[128 = 0]

[145 137 116 110 137 123 116 106 122 126 138 125 108 108 128 125 120 134
 130 139 135 138 141 114 119 119 149 147 100 131 156 131 124] | Q940
[125 130 105 136 113 133  62 130 132 116 138 120 127 121 150 132 182 137
 118 160 111 128 128 127 133 124  89 161 113 144 144 110 125] | Q940
[124 100  91 131 155 155  55  99 125 107 114 121 126  98 144 137 169 136
 134 181 130 143 142 125 125 106  70 141 101 144 151 117 120] | Q940
[116 106 133 125 131 153  24 173 161 105 129 115 140 139 159 171 224 136
  95 117 115 140 114 151 129  89  77 178 128 146 155 154 154] | Q698
[118 116 124 125 146 170  64 132 143 118 117 138 155 126 139 111 202 157
 116 199 122 134 100 126 138 114  89 151 118 134 155 141 124] | Q698
[131 112 106 121 158 151   4 118 123 113 128 133 121 111 129 107 183 137
 127 180 125 143 142 133 128 102  98 176 107 153 132 102 115] | Q940
[141 127  99 114 148 140  45 119 160 112 132 132 123 123 138 148 177 146
  97 189 116 120 133 131 122 129  53 171  97 100 108 114 133] | Q698
[131 115 113 120 115 102 121 107 151 113 123 115 122 110 136 137 147 138
 112  99 133 156 127 149 120 125  79 142  96 120 134 110 141] | Q698
[117 129 129 123 121  94 133 124 113 141 127 123 134 111 117  91  58 122
 144  68 139 112 125 107 120 148 174  85 128 129 103 121 137] | q210
[101 105 104 121 134 143  23  99 135 171 117 132 127  99 130 110 165 140
 113 198 115 138 126  91 137 124 106 146 101 132  88 148 139] | Q940
[140 122 106 126 173 132  58 131 140 114 127 119 125 106 132 146 186 135
 105 152 131 135 125 135 119 116  84 149 123 148 146 116 131] | Q698
[137 126  98 124 190 169  19 105 142 115 116  87 125  85 150 135 223 148
 109 234 152 113 143 129 122 135  65 161 111 112 141 128 115] | Q698
[ 97 118 156 159 126 124 109 175 140 141 144 112 129 149 133 137 164 118
 103  83 134 130 119 148 123 135 111 136 148 141 144 147 136] | Q698
[167 125 120 110 127 141 108  89 135 129  95 127 124 112 139 165 189 130
 119 195 134 122 139 120   5  97  89 138 119 123 141 140 116] | Q940
[134 126  90 108 108 110 122 118 147 111 127 117 118 121 132 132 130 110
 104  95 111 142 146 128 115 119 107 133 106 123 130 115 152] | Q940
[129 128 101 136 144 147 110 133 135 126 124 122 123 112 140 152 175 128
 111 140 137 139 138 110 135 106 110 136 105 131 128 130 131] | Q940
[133 117 108  98 154 104  85 117 145 134 138 133 134 102 119 122 119 131
 116 116 152 142 143 127 113 151 128 144 120 137 146 122 134] | Q940
[146 119 117 133 177 154  24 111 131 127  99 131  98  95 141 118 200 131
 104 250 138 125 115 120 132 150  54 147  93 152 131 118 119] | Q698
[137 108  88 118 119 123  67 107 163 120 128 130 135 115 133 117 190 144
 132 162 106 141 143 119 129 123  65 161  88 143 144 104 135] | Q698
[140 120 119 134 149 134  62 117 181 124 155 126 108 119 137 122 178 138
 129 143 109 109 136 118 139 138  92 156 123 132 141 121 131] | Q940
[143  96 116 123 171 146  23 126 133  97 107 101 123  99 138 114 224 143
 114 235 125 144 122 125 131 138 100 148 103 143 135 124 126] | Q698
[101 119 121  84 132 108 104 130 164 124 148 120 115 129 131 140 131 124
 110  85 117 119 128 126 110 127 108 156 119 140 134 115 127] | Q698
[117 120 115 128 150 144  32 141 114 121 134 109 144 127 126 101 141 154
 141 152 141 135 115 113 134 175 118 149 131 131 115 109 137] | q210
[142 121 131 128 106 174 112 140 191 118 130 115 129 146 132 145 188 120
 133 182 123 130 120 159 130 116  86 143 115 137 153 153 114] | Q698
[108 116 109 141 142  96 104 128 123 120 130 138 128 107 149  99  72 121
 148  70 140 124 162 116 118 148 155 146 114 112  98  80 133] | q210
[127 127  99 107 135  85 121  96 141 124 126 120 113 105 134 118  86  98
 118 111 120 150 137 105 128 106 127 136 111 136 127  95 150] | Q940
[143 105  57 119 152 129  85 110 158 115 106 129  90 131 157 166 210 123
 100 200 124 144 148 126 117 108  66 164  97 141 137 127 119] | Q698
[132 124 134 130 152 122  82 123 137 131 115 132 131 113 128 109 127 128
 117 169 134 146 137 134 119 140 113 118 100 147 130 110 123] | Q698
[135 123 103 107 146 132  86 115 144 123 135 111 123 121  97 141 161 149
 123 155 123 142 137 139 112 119  51 144 108 131 138 114 135] | Q940
[152 112 128 111 166 156  26 137 142 104 125 138 110 121 130 127 196 151
 150 226 126 130 132 155 139 128  83 138 106 168 149 141 143] | Q698
[133 114 154 124 133 160  22 135 135 133 127 136 116 144 133 116 170 178
 128 179 111 128 129 131 117 159 104 166 123 182 161 154 139] | Q698
[141 130 100 132 129 111 121 116 138 128 135 133 131 112 134 129 148  97
 110 118 126 131 140 136 128 130 111 132 117 140 126 124 122] | Q940
[138 105  88 122 160 123 112 103 111 117 104 155 153 111 131  84 103 147
 155 234 138 125 131 109 146 148 150 103  71 106 110 113 121] | q210
[138 129 149 144 124 165  72 111 135 135 110 139 131 117 146 119 178 126
 121 222 112 191 134 123 131 113  71 136  84 114 155 122 122] | Q698
[154 118 115 130 137 138  45 119 139  87 113 113 122 126 132 100 162 140
 119 146 122 129 135 144 132 159 104 161 105 160 143 119 142] | Q940
[145 153 112 117 176 140  78 124  78 136 129 117 115 116 148 156 208 151
 114 189 127 132 135 129 118  99  87 162 120 161 143 124 117] | Q940
[131 126 110 147 204 133  50 132 144 120 141 118 116  65 145 135 183 154
 121 203 120 135 141 126 131 130  80 151  96 144 146 161 120] | Q940
[134 114  98 117 170 163   4 114 124 108 117 117 122 100 124 100 180 164
 156 211 116 132 138 106 132 145 116 165 114 145 149 123 135] | Q698
[129  95  93 108 135 157  99 124 168 118 110 126  99 158 135 156 206 128
 114 181  85 138 125 136 130 108  79 157 125 139 146 144 125] | Q940
[152 143  82 115 188 158  17 113 123  95  92 135 152  98 133  75 233 149
 140 252 114 134 152 119 156 121  91 160  93 150 128 147  98] | Q698
[150 105  86  86 164 157  70 126 138 113 105 126 125 112 109 133 252 146
 119 251 140 136 137 124 149 108  65 143  96 141 143 127 115] | Q698
[100 131 171 151 122 123  92 174 105 143 130 131 147 145 124 104  38 140
 143  26 123 117 121 132 150 177 175 141 165 134 134 138 147] | q867

[141 129 127 139 152 122 102 127 111 131 148 167 114 126 134 147 102 145
 121 138 134 133 102 120 133 110 126 152 138  77 171 132 162] | <28>
[130 115 152 124 107 121 133 124 116 118 127 125 117 139 123 113 135 137
 118 140 134 139 117 107 141 132 140 151  98 134  95 140 131] | <26>
[134 141 102 139 171 118 107 122 137 142 142 137 126 120 143 160 116 135
 136 122 116 110 129 138 120 107 105 117 148 104 180 121 145] | <28>
[123 129 118 150 188 105  99 125 104 130 145 163 100 125 147 162 111 150
 123 122 128 130 101 104 145  83 113 140 144  96 157 107 159] | <28>
[131 133 154 123  87 119 129 129 106 122 131 143 160 130 102 112 116 131
 125 153 140 148 114 133 121 158 143 145 115 125 144 122 123] | <28>
[129 132 148 136 134  94  94 128  90 132 149 168 110 135 119 144 106 155
 119 147 139 139  87  98 131 125 133 165 121  68 172 136 169] | <26>
[127 130 140  99  73 151 158 111 136 126 113 106 150 128 111 105 137 104
 129 133 128 139 145 145 119 167 144 127 126 159  97 129 109] | <28>
[129 130  83 135 151 124 119 127 136 135 128 112 129 155 140 144 119 132
 133 120 136 121 137 132 127 114 110 113 135 124 146 119 138] | <28>
[130 134 136 116  98 140 145 130 150 128 117 112 156 115 115 109 132 113
 131 134 125 130 139 148 116 167 136 163 120 150 119 109 110] | <28>
[128 129 126 143 141 111 109 127 121 133 146 154 121 127 131 143 113 144
 123 135 126 135 112 125 133 115 118 140 128 100 155 130 150] | <26>
[130 149 111 125 133 147 139 127 155 135 104 111 143 118 128 132 136 135
 134 120 119 118 156 148 109 142 123  92 144 149 145 110 132] | <26>
[127 113 156 122  73 128 150 127 126 118 111 114 141 131 110  87 139 125
 122 136 141 131 128 135 128 172 151 145 103 156  86 127 110] | <26>
[128 141 115 129 131 137 129 128 134 130 129 132 148 113 121 134 120 124
 145 188 123 121 137 147 112 134 120 108 136 119 164 118 126] | <28>
[125 139 129 118 103 149 153 130 141 124 111  99 155 125 121 110 141 105
 134 141 130 118 160 145 121 157 134 110 137 158  99 119 104] | <26>
[130 130 137 126 115 123 126 127 119 131 131 143 121 134 113 121 126 131
 121 135 135 138 117 132 126 136 133 134 122 114 133 126 140] | <28>
[117 118 103 144 158 114 110 124 117 136 140 147 107 123 140 145 117 141
 128 129 121 127 112 121 156  98 115 125 138 100 161 133 147] | <28>
[125 129 144 131 116 117 117 126 112 133 135 131 125 126 118 136 119 132
 123 134 133 141 115 136 126 126 132 139 123 102 144 128 137] | <26>
[124 123 154 111  85 121 129 129 109 129 129 135 136 138 105 105 127 132
 122 130 148 113 116 132 129 146 151 149 107 123 129 133 127] | <26>
[127 131 131 131 139 106 105 126 112 134 147 155 115 131 123 144 110 145
 120 139 131 132 105 122 129 109 125 152 137  88 160 133 155] | <28>
[125 132 114 125 133 144 130 125 147 129 123 102 151 117 125 129 128 115
 140 127 113 118 153 154 110 148 115  96 122 149 140 108 111] | <28>
[129 145 107 141 166 118 116 135 133 135 136 143 118 118 138 158 117 133
 128 123 120 114 126 134 130 106 112 115 145 102 166 122 145] | <28>
[134 143 112 138 161 125 123 120 138 148 139 138 117 117 139 161 113 126
 139 122 122 117 133 139 113 114 112 111 147 110 185 118 136] | <28>
[118 122 144 119 135  92 101 129  95 132 149 174 112 134 118 144  97 152
 121 137 143 141  94 114 150 112 122 164 127  73 170 137 157] | <28>
[134 135 111 118 119 157 151 132 161 124 109  84 153 118 137 112 149 105
 142 115 116 116 167 153 113 158 122  91 133 173 110 109 102] | <26>
